Below is a small trained network, with its code and all its weights. Each question gives an input and a target symbol and asks what happens when units are switched off, that is, made to give their printed mean instead of their output.

import numpy as np


def w(rows, s, z=0):
    codes = np.array(rows[::2]) - 128.0
    scale = np.full(codes.shape[1], s)
    scale[-1] = z or s
    return codes * scale


def norm(h):
    return h / np.sqrt((h * h).mean(-1, keepdims=True) + 1e-5)


def f(y):
    return np.maximum(y, 0)


def softmax(a):
    e = np.exp(a - a.max(-1, keepdims=True))
    return e / e.sum(-1, keepdims=True)


def log_softmax(a):
    a = a - a.max(-1, keepdims=True)
    return a - np.log(np.exp(a).sum(-1, keepdims=True))


def net(x, mask):
    ids = ['Ωβγζμξστψ'.index(c) for c in x.split()]
    T = len(ids)
    res = E[ids] + P[:T]
    r = norm(res)
    for j in range(2):
        rows = slice(2 * j, 2 * j + 2)
        q, k, v = (r @ M[0][rows].T for M in (Q, K, V))
        z = softmax(np.where(np.tri(T) > 0, q @ k.T / 2**0.5, -1e9)) @ v
        o = O[0][rows]
        res = res + np.where(mask[j], z, o[:, -1]) @ o[:, :-1]
    y = f(norm(res) @ A[0][:, :-1].T + A[0][:, -1])
    res = res + np.where(mask[2:10], y, B[0][:, -1]) @ B[0][:, :-1]
    return log_softmax(norm(res)[-1] @ U[:, :-1].T + U[:, -1])


Q, K, V, O, A, B = {}, {}, {}, {}, {}, {}
E = w([
[18,157,124],'Ω',
[89,140,116],'β',
[45,175,84],'γ',
[59,124,120],'ζ',
[58,208,211],'μ',
[53,144,12],'ξ',
[248,52,113],'σ',
[107,231,113],'τ',
[204,168,78],'ψ',
],0.013)
P = w([
[99,33,189],'0',
[58,2,210],'1',
[144,73,174],'2',
[213,53,186],'3',
[135,52,161],'4',
[170,83,204],'5',
],0.0028)
Q[0] = w([
[62,92,170],'h0',
[154,190,80],'h0',
[94,162,19],'h1',
[192,144,2],'h1',
],0.0077)
K[0] = w([
[111,129,34],'h0',
[186,96,173],'h0',
[158,192,70],'h1',
[81,100,2],'h1',
],0.0077)
V[0] = w([
[192,217,139],'h0',
[124,124,5],'h0',
[192,62,146],'h1',
[89,109,33],'h1',
],0.023)
O[0] = w([
[73,145,50,74],'h0',
[126,250,117,188],'h0',
[205,136,113,4],'h1',
[135,195,179,216],'h1',
],0.02,0.012)
A[0] = w([
[61,69,27,77],'n0',
[68,2,101,223],'n1',
[106,165,41,18],'n2',
[44,128,177,207],'n3',
[73,101,171,253],'n4',
[150,119,92,41],'n5',
[11,240,130,197],'n6',
[240,93,242,167],'n7',
],0.0085,0.0018)
B[0] = w([
[120,97,65,141],'n0',
[168,86,67,154],'n1',
[149,77,138,141],'n2',
[116,91,85,195],'n3',
[136,97,93,176],'n4',
[132,150,134,129],'n5',
[33,118,56,246],'n6',
[250,160,103,161],'n7',
],0.019,0.012)
U = w([
[90,101,207,254],'Ω',
[139,145,181,53],'β',
[90,186,170,105],'γ',
[146,139,201,188],'ζ',
[134,57,104,168],'μ',
[98,252,171,48],'ξ',
[194,155,91,209],'σ',
[110,127,59,10],'τ',
[155,217,5,169],'ψ',
],0.011,0.0025)

Each question gives the input, a string of symbols that net reads in full, and the target symbol t.
The units are the heads (2 rows each of Q, K, V and O) and the neurons (one row each of A and B). Each row of codes is followed by its name. A weight is (code - 128) times the scale printed after its matrix; where a second scale follows, it is the last column's (O, A, B and U).
mask holds one flag per unit, heads first, then neurons. A switched-off unit (its flag False) gives its mean, the last column of its rows in O or B, instead of its output. The means were averaged over made-up inputs and are rounded, as every weight is.
A unit's drop is (log p(t) with every unit on - log p(t) with that unit switched off) / (log p(t) with every unit on - log p(t) with every unit switched off).
The circuit of an input: a set's keep is (log p(t) with only the set's units on - log p(t) with every unit switched off) / (log p(t) with every unit on - log p(t) with every unit switched off). Starting from all 10 units, units are removed one at a time, each time the one whose removal leaves the highest keep (on an exact tie, the one counted first), for as long as the keep stays at least 0.8.
units of the circuit, in order: the units of the circuit, biggest drop first
unit that matters most: the unit with the biggest drop
k most important neurons: the k neurons with the biggest drops, biggest first
heads that matter: for each layer, one digit per head in row order, 1 if its drop is at least 0.15 and else 0, layers parted by /
drop of u: that unit's drop, to one decimal
input Ω β Ω μ β, target μ: units of the circuit, in order : [h1 h0]
input γ ξ ψ ξ ξ σ, target ξ: heads that matter : 00
input Ω τ Ω μ, target μ: heads that matter : 11
input ζ Ω ζ, target ζ: heads that matter : 10
input Ω μ μ μ Ω μ, target μ: heads that matter : 10
input ζ μ ζ Ω, target μ: units of the circuit, in order : [h1 h0]
input Ω ψ β μ ζ, target μ: heads that matter : 11
input τ τ ψ τ μ σ, target μ: unit that matters most : h0
input σ Ω Ω, target σ: units of the circuit, in order : [h1 h0 n7]
input ψ Ω σ β, target σ: heads that matter : 01
input ξ Ω μ σ, target σ: units of the circuit, in order : [n7 h0]
input ξ σ σ β ψ, target ξ: heads that matter : 01
input ζ ξ ξ ξ, target ξ: heads that matter : 10
input ψ Ω ζ σ, target σ: heads that matter : 00
input Ω ψ μ Ω ζ, target μ: most important neuron : [n6]
input ξ ζ Ω ψ, target ξ: drop of h1 : 0.5
input Ω ζ Ω, target Ω: drop of h1 : 0.5
input μ Ω Ω, target μ: drop of n1 : 0.1
